Here is a tiny trained network, its code and every weight. The questions are about switching its units off for an input and a class, where a switched-off unit gives its printed mean instead of its output.

import numpy as np


def w(rows, s, z=0):
    codes = np.array(rows[::2]) - 128.0
    scale = np.full(codes.shape[1], s)
    scale[-1] = z or s
    return codes * scale


def f(y):
    return y / 2 * (1 + np.tanh(0.7978845608 * (y + 0.044715 * y**3)))


def log_softmax(a):
    a = a - a.max(-1, keepdims=True)
    return a - np.log(np.exp(a).sum(-1, keepdims=True))


def net(x, mask):
    res = np.array(x, float).reshape(1, 4) / 4 @ E
    y = f(res @ A[0][:, :-1].T + A[0][:, -1])
    res = res + np.where(mask, y, B[0][:, -1]) @ B[0][:, :-1]
    return log_softmax(res[-1] @ U[:, :-1].T + U[:, -1])


A, B = {}, {}
E = w([
[95,61,137,112,84,152,191,84,141,111,229,128],'x0',
[78,152,81,11,139,250,64,169,119,138,137,173],'x1',
[140,161,70,117,173,177,149,143,254,241,161,170],'x2',
[57,182,68,93,183,129,202,32,116,107,78,169],'x3',
],0.0073)
A[0] = w([
[152,166,79,124,139,162,140,182,198,255,113,160,198],'n0',
[112,131,158,135,134,76,162,69,74,73,106,137,214],'n1',
[101,144,173,139,136,86,106,97,84,94,89,103,156],'n2',
[74,183,22,53,167,198,115,103,154,141,104,198,182],'n3',
[199,87,194,148,65,127,54,164,108,137,136,82,129],'n4',
[77,158,83,39,150,217,105,139,86,103,107,152,254],'n5',
[146,166,143,227,158,7,175,69,133,125,71,103,166],'n6',
],0.0067,0.0039)
B[0] = w([
[164,91,88,169,202,218,117,110,239,250,111,109,237],'n0',
[129,30,71,135,91,117,173,69,104,110,78,168,186],'n1',
[153,61,122,125,73,71,139,130,77,100,98,142,168],'n2',
[72,85,55,150,183,222,216,4,209,238,254,190,254],'n3',
[101,143,197,77,163,137,69,186,161,144,155,109,203],'n4',
[140,75,124,118,100,123,197,28,127,80,142,201,238],'n5',
[213,46,22,68,150,101,134,55,101,96,47,113,224],'n6',
],0.0072,0.009)
U = w([
[97,165,254,123,106,114,73,226,106,107,184,102,177],'0',
[161,110,106,105,92,70,150,76,24,57,53,134,132],'1',
[100,94,101,132,133,178,215,42,172,159,234,160,224],'2',
[184,150,117,128,193,142,70,156,165,177,76,93,50],'3',
[43,203,73,174,134,119,158,166,87,136,131,112,2],'4',
],0.008,0.0045)

Each question gives the input, the list of numbers given to net, and the class t.
The units are the neurons (one row each of A and B). Each row of codes is followed by its name. A weight is (code - 128) times the scale printed after its matrix; where a second scale follows, it is the last column's (A, B and U).
mask holds one flag per neuron, in row order. A switched-off neuron (its flag False) gives its mean, the last column of its row in B, instead of its output. The means were averaged over made-up inputs and are rounded, as every weight is.
A unit's drop is (log p(t) with every unit on - log p(t) with that unit switched off) / (log p(t) with every unit on - log p(t) with every unit switched off).
The circuit of an input: a set's keep is (log p(t) with only the set's units on - log p(t) with every unit switched off) / (log p(t) with every unit on - log p(t) with every unit switched off). Starting from all 7 units, units are removed one at a time, each time the one whose removal leaves the highest keep (on an exact tie, the one counted first), for as long as the keep stays at least 0.8.
circuit, biggest first: the units of the circuit, biggest drop first
most important unit: the unit with the biggest drop
k most important neurons: the k neurons with the biggest drops, biggest first
drop when u is switched off: that unit's drop, to one decimal
input [3,-3,6,-7], class 3: circuit, biggest first => (n3, n5)
input [2,-7,1,-7], class 0: circuit, biggest first => (n4, n3)
input [-8,5,-8,8], class 2: circuit, biggest first => (n3)
input [-3,-4,1,-2], class 3: 2 most important neurons => (n5, n3)
input [-7,-2,7,-2], class 3: circuit, biggest first => (n5, n3)
input [-1,-8,7,2], class 3: circuit, biggest first => (n3, n5)
input [-8,2,-3,-2], class 0: 2 most important neurons => (n6, n3)
input [-7,-2,-1,7], class 1: 2 most important neurons => (n6, n0)
input [-8,-8,4,1], class 3: 2 most important neurons => (n5, n0)
input [4,-6,4,-8], class 0: 2 most important neurons => (n3, n4)
input [2,-3,-5,-6], class 0: 3 most important neurons => (n4, n5, n3)
input [-7,-4,6,0], class 3: 2 most important neurons => (n3, n5)
input [4,0,4,-8], class 0: 2 most important neurons => (n3, n6)
input [-6,-3,4,-8], class 3: most important unit => n0
input [-8,-5,5,1], class 3: drop when n3 is switched off => 0.1
input [0,1,-2,1], class 1: drop when n3 is switched off => 0.7
input [-1,-1,-4,-2], class 1: drop when n3 is switched off => 0.2
